Below are the code and all the weights of a small trained network. Each question names an input and a class and asks about switching units off, where a switched-off unit gives its printed mean instead of its output.

import numpy as np


def w(rows, s, z=0):
    codes = np.array(rows[::2]) - 128.0
    scale = np.full(codes.shape[1], s)
    scale[-1] = z or s
    return codes * scale


def norm(h):
    return h / np.sqrt((h * h).mean(-1, keepdims=True) + 1e-5)


def f(y):
    return np.maximum(y, 0)


def log_softmax(a):
    a = a - a.max(-1, keepdims=True)
    return a - np.log(np.exp(a).sum(-1, keepdims=True))


def net(x, mask):
    res = np.array(x, float).reshape(1, 3) / 4 @ E
    u = 0
    for l in range(4):
        y = f(norm(res) @ A[l][:, :-1].T + A[l][:, -1])
        res = res + np.where(mask[u : u + 7], y, B[l][:, -1]) @ B[l][:, :-1]
        u += 7
    return log_softmax(norm(res)[-1] @ U[:, :-1].T + U[:, -1])


A, B = {}, {}
E = w([
[137,129,117,152,5,159],'x0',
[23,167,131,81,104,146],'x1',
[84,77,198,194,117,148],'x2',
],0.0014)
A[0] = w([
[223,54,111,181,136,93,209],'0.n1',
[189,135,101,156,1,200,99],'0.n2',
[193,179,5,61,4,131,114],'0.n3',
[141,62,235,201,140,123,69],'0.n4',
[87,188,97,100,87,139,2],'0.n5',
[180,228,15,52,163,88,150],'0.n6',
[220,110,100,110,92,145,40],'0.n7',
],0.0027,0.0024)
B[0] = w([
[254,131,96,159,193,196,254],'0.n1',
[127,77,105,181,55,11,217],'0.n2',
[81,246,58,213,219,130,235],'0.n3',
[60,71,49,149,178,181,194],'0.n4',
[72,158,53,83,154,203,145],'0.n5',
[153,20,206,92,42,106,244],'0.n6',
[167,124,136,165,139,23,152],'0.n7',
],0.0027,0.0025)
A[1] = w([
[67,80,203,206,130,195,129],'1.n1',
[126,41,140,177,66,136,29],'1.n2',
[60,57,220,133,117,47,65],'1.n3',
[71,143,200,149,158,114,2],'1.n4',
[83,88,136,22,81,71,31],'1.n5',
[252,38,118,100,122,127,46],'1.n6',
[125,134,124,186,2,111,90],'1.n7',
],0.0032,0.0021)
B[1] = w([
[187,210,150,80,177,75,254],'1.n1',
[150,100,210,164,106,85,177],'1.n2',
[79,187,52,114,82,113,196],'1.n3',
[103,203,145,171,189,34,148],'1.n4',
[173,4,68,139,151,95,171],'1.n5',
[71,197,246,73,75,169,236],'1.n6',
[138,119,180,47,174,222,227],'1.n7',
],0.0034,0.002)
A[2] = w([
[189,112,120,186,96,76,56],'2.n1',
[84,3,76,91,124,70,4],'2.n2',
[204,42,144,141,98,130,111],'2.n3',
[86,110,106,178,77,109,93],'2.n4',
[161,92,159,157,157,80,155],'2.n5',
[137,40,172,175,133,158,74],'2.n6',
[95,143,215,89,86,127,69],'2.n7',
],0.0051,0.0026)
B[2] = w([
[174,159,100,192,139,72,194],'2.n1',
[184,2,10,15,94,86,186],'2.n2',
[41,161,135,94,117,108,253],'2.n3',
[137,127,127,44,142,152,153],'2.n4',
[110,124,93,122,78,162,248],'2.n5',
[60,88,122,128,128,90,202],'2.n6',
[220,98,142,141,161,153,227],'2.n7',
],0.0049,0.0022)
A[3] = w([
[215,134,252,54,89,176,29],'3.n1',
[42,108,110,101,85,105,90],'3.n2',
[77,163,166,118,145,43,48],'3.n3',
[62,113,130,145,40,62,30],'3.n4',
[76,156,98,110,47,88,30],'3.n5',
[105,82,74,155,86,88,115],'3.n6',
[115,57,66,167,205,210,2],'3.n7',
],0.0045,0.0034)
B[3] = w([
[255,182,208,47,197,235,251],'3.n1',
[182,147,101,150,92,114,188],'3.n2',
[86,148,170,114,164,60,166],'3.n3',
[120,71,190,151,84,83,161],'3.n4',
[45,98,157,139,111,201,159],'3.n5',
[157,92,180,110,130,130,180],'3.n6',
[86,37,90,214,203,214,166],'3.n7',
],0.0062,0.0028)
U = w([
[252,235,250,3,228,249,167],'0',
[252,254,5,249,24,2,17],'1',
[10,4,107,251,251,254,110],'2',
[11,3,249,250,7,4,6],'3',
[176,2,3,3,42,51,146],'4',
[6,254,2,116,6,253,184],'5',
[5,248,248,98,255,8,99],'6',
],0.0071,0.0014)

Each question gives the input, the list of numbers given to net, and the class t.
The units are the neurons (one row each of A and B). Each row of codes is followed by its name. A weight is (code - 128) times the scale printed after its matrix; where a second scale follows, it is the last column's (A, B and U).
mask holds one flag per neuron, layer by layer. A switched-off neuron (its flag False) gives its mean, the last column of its row in B, instead of its output. The means were averaged over made-up inputs and are rounded, as every weight is.
A unit's drop is (log p(t) with every unit on - log p(t) with that unit switched off) / (log p(t) with every unit on - log p(t) with every unit switched off).
The circuit of an input: a set's keep is (log p(t) with only the set's units on - log p(t) with every unit switched off) / (log p(t) with every unit on - log p(t) with every unit switched off). Starting from the 12 units with the biggest drops (on a tie, the unit counted first), units are removed one at a time, each time the one whose removal leaves the highest keep (on an exact tie, the one counted first), for as long as the keep stays at least 0.8.
circuit, biggest first: the units of the circuit, biggest drop first
k most important neurons: the k neurons with the biggest drops, biggest first
top k neurons in layer l: the k neurons of layer l with the biggest drops, biggest first
input [8,5,-1], class 5: circuit, biggest first	[0.n3; 3.n1]
input [8,2,-5], class 5: circuit, biggest first	[3.n1; 3.n5]
input [0,5,1], class 6: circuit, biggest first	[3.n1; 1.n1]
input [-7,2,-8], class 4: 3 most important neurons	[0.n1; 1.n5; 0.n6]
input [-4,-5,1], class 2: circuit, biggest first	[1.n1; 3.n1]
input [8,3,-6], class 5: 2 most important neurons	[0.n3; 3.n1]
input [1,2,-2], class 5: most important neuron	[0.n3]
input [8,0,-6], class 1: circuit, biggest first	[0.n3; 0.n2]
input [-6,2,2], class 6: 2 most important neurons	[0.n1; 3.n1]
input [-8,2,-5], class 4: 2 most important neurons	[0.n1; 1.n5]
input [1,-4,-5], class 1: top 2 neurons in layer 0	[0.n3; 0.n7]
input [0,3,5], class 6: 2 most important neurons	[0.n6; 0.n1]
input [4,0,3], class 3: 4 most important neurons	[0.n2; 1.n6; 0.n6; 2.n6]
input [6,6,-3], class 5: circuit, biggest first	[3.n1]
input [4,6,-8], class 5: circuit, biggest first	[3.n1; 3.n5]
input [7,5,0], class 5: circuit, biggest first	[0.n3; 3.n1]
input [1,-8,0], class 1: 2 most important neurons	[1.n7; 0.n6]
input [-7,-5,1], class 2: 3 most important neurons	[1.n1; 0.n6; 1.n7]
input [0,1,-6], class 4: 2 most important neurons	[0.n1; 0.n6]
input [6,0,3], class 3: 2 most important neurons	[0.n2; 1.n6]
input [0,5,0], class 4: top 2 neurons in layer 0	[0.n3; 0.n1]
